Below is a small trained network, with its code and all its weights. Each question gives an input and a class and asks what happens when units are switched off, that is, made to give their printed mean instead of their output.

import numpy as np


def w(rows, s, z=0):
    codes = np.array(rows[::2]) - 128.0
    scale = np.full(codes.shape[1], s)
    scale[-1] = z or s
    return codes * scale


def f(y):
    return np.maximum(y, 0)


def log_softmax(a):
    a = a - a.max(-1, keepdims=True)
    return a - np.log(np.exp(a).sum(-1, keepdims=True))


def net(x, mask):
    res = np.array(x, float).reshape(1, 3) / 4 @ E
    y = f(res @ A[0][:, :-1].T + A[0][:, -1])
    res = res + np.where(mask, y, B[0][:, -1]) @ B[0][:, :-1]
    return log_softmax(res[-1] @ U[:, :-1].T + U[:, -1])


A, B = {}, {}
E = w([
[222,97,141,64],'x0',
[179,109,175,249],'x1',
[156,211,47,159],'x2',
],0.012)
A[0] = w([
[174,145,176,193,88],'N0',
[187,119,156,187,133],'N1',
[145,113,135,181,99],'N2',
[192,110,117,103,120],'N3',
[66,85,177,111,87],'N4',
[34,139,100,188,109],'N5',
[10,133,109,177,111],'N6',
[88,138,137,156,252],'N7',
[172,117,139,181,185],'N8',
[118,124,98,88,102],'N9',
[116,146,158,168,111],'N10',
[148,116,132,174,98],'N11',
[129,134,76,77,109],'N12',
[105,55,162,111,128],'N13',
[248,125,184,98,89],'N14',
[57,155,137,150,110],'N15',
[206,120,113,100,116],'N16',
[186,115,130,92,97],'N17',
[143,193,91,152,146],'N18',
[106,190,123,58,76],'N19',
[93,124,111,58,159],'N20',
[96,65,215,101,90],'N21',
[69,52,199,116,137],'N22',
[161,111,118,114,113],'N23',
[63,161,110,60,119],'N24',
[39,167,122,34,69],'N25',
[132,137,104,97,117],'N26',
[142,171,67,136,97],'N27',
[190,132,136,104,112],'N28',
[147,117,138,197,89],'N29',
[77,167,168,177,118],'N30',
[198,128,158,150,121],'N31',
[199,197,57,145,115],'N32',
[153,172,102,134,204],'N33',
[116,137,108,86,149],'N34',
[124,144,114,74,94],'N35',
],0.013,0.014)
B[0] = w([
[67,158,192,156,182],'N0',
[67,114,176,112,206],'N1',
[31,163,146,114,161],'N2',
[184,236,119,55,184],'N3',
[126,153,76,178,173],'N4',
[166,189,64,75,200],'N5',
[206,224,59,70,209],'N6',
[157,62,154,26,254],'N7',
[80,84,181,75,223],'N8',
[71,154,187,148,156],'N9',
[114,181,165,116,155],'N10',
[32,183,190,134,155],'N11',
[79,129,175,139,174],'N12',
[135,84,47,203,192],'N13',
[127,196,106,120,217],'N14',
[190,195,104,72,173],'N15',
[200,211,87,81,191],'N16',
[155,212,73,125,172],'N17',
[140,70,86,183,195],'N18',
[89,154,141,156,169],'N19',
[114,86,166,138,213],'N20',
[134,136,61,235,199],'N21',
[168,101,7,200,222],'N22',
[195,200,114,123,153],'N23',
[52,131,228,133,202],'N24',
[96,174,171,155,203],'N25',
[98,130,169,147,154],'N26',
[140,124,77,208,168],'N27',
[182,234,95,70,175],'N28',
[65,168,199,151,168],'N29',
[157,198,148,72,180],'N30',
[55,153,181,90,188],'N31',
[89,70,31,251,211],'N32',
[162,2,71,131,220],'N33',
[88,105,202,98,181],'N34',
[57,177,164,155,160],'N35',
],0.0073,0.013)
U = w([
[178,227,109,27,101],'0',
[47,144,211,110,90],'1',
[139,91,71,205,73],'2',
[167,13,147,4,251],'3',
],0.016,0.011)

Each question gives the input, the list of numbers given to net, and the class t.
The units are the neurons (one row each of A and B). Each row of codes is followed by its name. A weight is (code - 128) times the scale printed after its matrix; where a second scale follows, it is the last column's (A, B and U).
mask holds one flag per neuron, in row order. A switched-off neuron (its flag False) gives its mean, the last column of its row in B, instead of its output. The means were averaged over made-up inputs and are rounded, as every weight is.
A unit's drop is (log p(t) with every unit on - log p(t) with that unit switched off) / (log p(t) with every unit on - log p(t) with every unit switched off).
The circuit of an input: a set's keep is (log p(t) with only the set's units on - log p(t) with every unit switched off) / (log p(t) with every unit on - log p(t) with every unit switched off). Starting from the 12 units with the biggest drops (on a tie, the unit counted first), units are removed one at a time, each time the one whose removal leaves the highest keep (on an exact tie, the one counted first), for as long as the keep stays at least 0.8.
units of the circuit, in order: the units of the circuit, biggest drop first
unit that matters most: the unit with the biggest drop
top k neurons: the k neurons with the biggest drops, biggest first
drop when u is switched off: that unit's drop, to one decimal
input [-3,-4,-2], class 1: unit that matters most : N24
input [5,0,-5], class 0: top 2 neurons : [N32, N33]
input [3,-1,-2], class 3: units of the circuit, in order : [N6, N25]
input [-7,7,3], class 0: top 2 neurons : [N6, N5]
input [6,-2,-6], class 0: top 3 neurons : [N32, N3, N33]
input [-7,-4,-8], class 2: top 3 neurons : [N22, N21, N13]
input [-5,4,3], class 0: top 2 neurons : [N6, N5]
input [-6,-5,-8], class 2: drop when N22 is switched off : 0.3
input [-3,-2,-3], class 3: drop when N14 is switched off : 0.2
input [8,2,-7], class 0: drop when N25 is switched off : 0.0
input [-3,-3,0], class 3: drop when N7 is switched off : 0.1
